Rows, each with the tier of its hidden value
[  0 -15   4  -3  -6  -6  -5   6  -4  20  10 -13 -17   0   2 -20  -7   0
   0   2   5   0   9  -5   1   4   0   1  -2   2   4   1   2  34   8  -5
  -1   0   5   1  -8   4   3  -1   8   1   4   2  -7  -2   1   3   6  -4
  -3   3   4  -1   0   3   1  91   4  -5  -1  -6  -3 -12   0  -1  -8  -9
   2  -7  -4  -1  -3   3  -4   1   5   0  17  20   3   0   0   6   7  -6
   5 -12   0  -7  -1  -1   2  -8   1  -1  -1   2  -5   3  -1  -1  43 -10
   4   2   0 -19   6 -10   7   0  -3   2] -> sr
[  1 -17   7  -5 -12  -1   3   3 -12   2   6   2  -1  17  -5  16  30  -3
  -4  -3   3  -2  21   1   4   1  -2  -6   2   6 -10   1   4  41   1  17
   1   0   0   0   3  -7  14  -8   4   3   4   7  -7   3   4   5  14  -7
  -2   6 -12 -11   0   9  -3  87   5  -7  -6  -2   0 -13   2   3 -11  -6
   0  -9  -4  -3  -2  -2  -7   3 -16   0   3  11 -11  -1   4  -5   3  12
   8 -16   3  -4  -2   0   7  -5   4  -1  -2 -17   4  -5   6  -2  68  -7
  12   5  -3 -25   2   0  -7  -9  -7  -5] -> sr
[  0  -8   3   4  10 -10  -1  -5  -4  10   8 -17 -16   0  -1  29  25  -5
  -3  -2 -18  -2   5   4   2 -14   0 -10   5   1   3   8   1  23   5  14
   5  -2 -19   0   5   4   0   6   3   1  11  10  -5  -7   8   2  -9  -6
  -2   7  -7   4  -1   2  11  47   2   5   2  -1 -10  -8  -3   7  -4  -7
  -5   0  -4  -2   2  -1  -1  -2  -3   1   4  25  -8  10   3  -3  -3  16
  -1 -19   6   0  16  -3   6 -10   2   0  -1 -22   4   5   5   0  23   3
  -4   5  -5  -8   1   4 -16 -15   5  -7] -> cq
[  2 -12   8   4 -15 -18   0  10  -2  -6  11  -1   9  12   1   4  43   2
  -6   0   3  -1  26   4   1  -1  -2  -5   9   0  -8  -3   9  29   0  24
  -1   1  10   0   5   1   3  -9   5   3   3   9  -7   6   8   0  35  -8
  -5  15   6  -3   0   7   7  63   3  -4  -5  -9  -7   7   7  13  -9  -4
  12  -1   1  -1  -4   5  -6   4  -1   2  10  13   3   4   5  -5  -3   6
   3   9  13  -4   0   3  12  -4   9  -2   0   3   1  -7  33  -5  32   3
  10   3 -17 -24  -9   5   3 -13  -7  -4] -> bb
[  0   4   0   0   2  29  -3   1   5 -17 -20   2  -3 -11  -2  14 -31 -11
  -1   2  -3   1 -10   1   3  -7   0  -6  -1  -2  -8   1   1  -1  -5  26
   4  -2 -24   0   3  -6   6   2   3   9   8  10   9   6  -4  -1 -14  -6
  -4   0 -10  -3  -2  -6 -17 -54   1   0  -3  11  -2  -6   1  -5   9   8
  -8  -4   1   0   0  -4   1  -3 -11  -1  12 -16   1   5   3  -4  -4   0
  -1 -13 -13   0   4  -1  -6  12   0  -7   1 -29 -14   1 -33  -3 -38  14
  -1   4   8  17 -11   2 -10 -10   0  -1] -> lm
[  0  16  -2  14  20  10  -3  -7   1 -37  -4   1  -2 -22  -6   2  34   0
   0   3 -11   0 -34  -4  -2 -12   2  -6   8  -6   2  -3  -5 -51   0 -10
  -3  -3 -13   0  10  10  -4  11   5  10 -10   2  -1 -11   6   0  -6   3
  -5  -3   2  12   0 -13 -20 -35  -4   6  -1   6   3  17   1  -2  12  12
   3  -2  12   1   1   2   6  -1   9   4   4  35  -9 -12  -3  -5  -5 -13
 -13  21  -5  11   6  -3  -4   0   5  -2   3  -3   5   0   1  -5 -57  26
  -4   3  -1  25 -15   0  -7 -18   8  -2] -> lm
[  1 -10   8  -1   1   7   4  -2 -18  -9  11   1   2   3  -2  11  89   2
  -5   0  10   2 -15  -3   2   3  -1  -7   2   8  -7  -2   3  16   3  10
   0  -1   5  -1  -2  -3  11  -6   8   7  -3  -1  -8  -2  11   8  27   1
   4   9   2  -6   0   0 -15 125   3 -12  -8   1   6  -4   3  10  -9   4
   7 -10   2  -2  -1   3   2   2  -5   4  13  43 -14 -13   1  -7   6   4
   2  -2   1   5  -5   1   7  -7   9   5   1 -18  11 -12   8  -2  51   2
  13   1   5 -38 -12   5  -3   2  -2   0] -> sr
[  1 -17   8  -9 -11  -2   1   5 -13   1   6   3   1  19  -6  14  24  -3
  -2  -3   4  -2  16   1   4   1  -1  -4   2   6 -10   1   4  43   0  16
   1   1   0  -1   2  -9  15  -7   4   2   4   6  -6   4   4   5  15  -6
  -2   6 -14 -10   0   7  -3  92   4  -7  -5  -1  -3 -11   0   3 -10  -6
  -2  -7  -3  -3  -2  -2  -7   3 -14   1   2  10  -9   0   4  -4   3  10
   8 -15   4  -4  -3   0   6  -5   4  -1  -2 -15   5  -4  -5  -1  69  -8
  12   4  -6 -21   1   2  -7  -5  -6  -5] -> sr
[  2 -11   9   2 -17 -22  -2  14   2  -6   7   1  15  12  -1   6  50   0
  -2  -2   3  -1  28   4   1   2  -2  -3   8   1  -8  -2   7  30   1  13
  -1   1   6  -1   7  -3   5  -6   4   2   0  11  -6   6   8  -1  35  -9
  -6  13   6  -2   0   7   5  72   1  -3  -6  -9  -8   9   5  13  -9  -6
   9   2   1  -1  -4   6  -9   4  -1   2   5  12   5   3   4  -6  -2   3
   5  17  13  -3   1   2  10  -3   8  -1   0   4   1  -6  28  -5  33   0
  12   1 -21 -18  -9   7   4 -10  -7  -4] -> bb
[  1  -1   2  -4 -15  -2   3   4   0 -14   6  27  11  19  -9 -38   0   8
  -4   0  20  -3  11  -6   0  15  -1   6   7  -5 -11 -11   1  -9 -12 -12
  -8   2  25   0   4   1   3 -12   1   1 -11  -6   0   7  -6   0  15   3
  -5  -7  -3 -10   1   7 -17 -13   0  -5  -6  -1   7   6   4 -10  -1   3
   3  -8   6  -2  -3  -3  -2   7 -11   0  -8  -9  -4 -19   0  -3  -1 -10
   3  17  -1  -4 -17   3   2   5   2  -4  -1  28   7 -11  -5  -3  28  -3
  10   4  -6   6   0 -14  11  -8 -14  -1] -> lm
[  0  -5   1   3   9 -12   1  -4   0  13  11 -14 -14   1   0  36  17  -5
  -4  -3 -18  -3   6   4   3 -17   0 -11   4   1   2   9   2  14   6  22
   5  -1 -19   0   6   2  -1   7   0  -1  11   5  -2  -6   7   1  -7  -3
   0   7  -8   1  -1   3   5   3   2   5   2  -2 -11  -6  -3   9  -2  -6
  -4   0  -3  -1   4  -2   0  -2  -3   1   2  21  -8  12   3  -5  -5  20
   0 -17   6   2  17  -2   7  -9   0   0   0 -17   4   4  10   1   4   3
 -10   3  -3  -4   1   5 -15  -6   4  -7] -> cq
[  1  -5   3   5 -13 -26   2   0  -5   4  14  -1  14  22   6 -12  39  10
  -5  -1  12   0  26   4  -3   9  -2   4   3   2   0  -5   5  -2   1  -6
  -5   2  35   0  -5   5  -6 -13  -4  -9  -4  -3  -7   5   7  -2  30   1
   0   6  17   4   2   9  31  67  -2  -1   2 -13   2  13   4   7 -12  -5
  18   7  -2   0  -2   6  -3   4   7   0 -12   9   4  -5   0   0   0  -2
  -1  15  16  -2  -2   3   9  -6   5   3  -3  27   7  -5  41  -3  33 -12
   6  -1 -13 -18   5   5  12  -5  -6   1] -> lm
[  0  -2  -1   5   8  -7   1  -9  -2  11   7 -13  -6   0   5  12  14   3
  -3   0  -5   0   2   4   0  -6   0  -4  -1   2   6   4   2  -7   5   5
   2  -1  -3   0  -4   4  -4   3  -1  -2   4  -4  -2  -5   6  -1  -1   1
   4   8   6   4   0   1  14  14   0   3   4  -3  -3  -2   0   6  -3  -4
   0   4  -4   0   4   1   5  -2   5   1   1  16  -2   6   0   0  -2   9
  -1 -17   5   0   7   1   3  -7   0   2   0  -5   3   2  16   2 -15  -1
  -6  -1   6  -9   3   4  -3   5   4  -1] -> cq
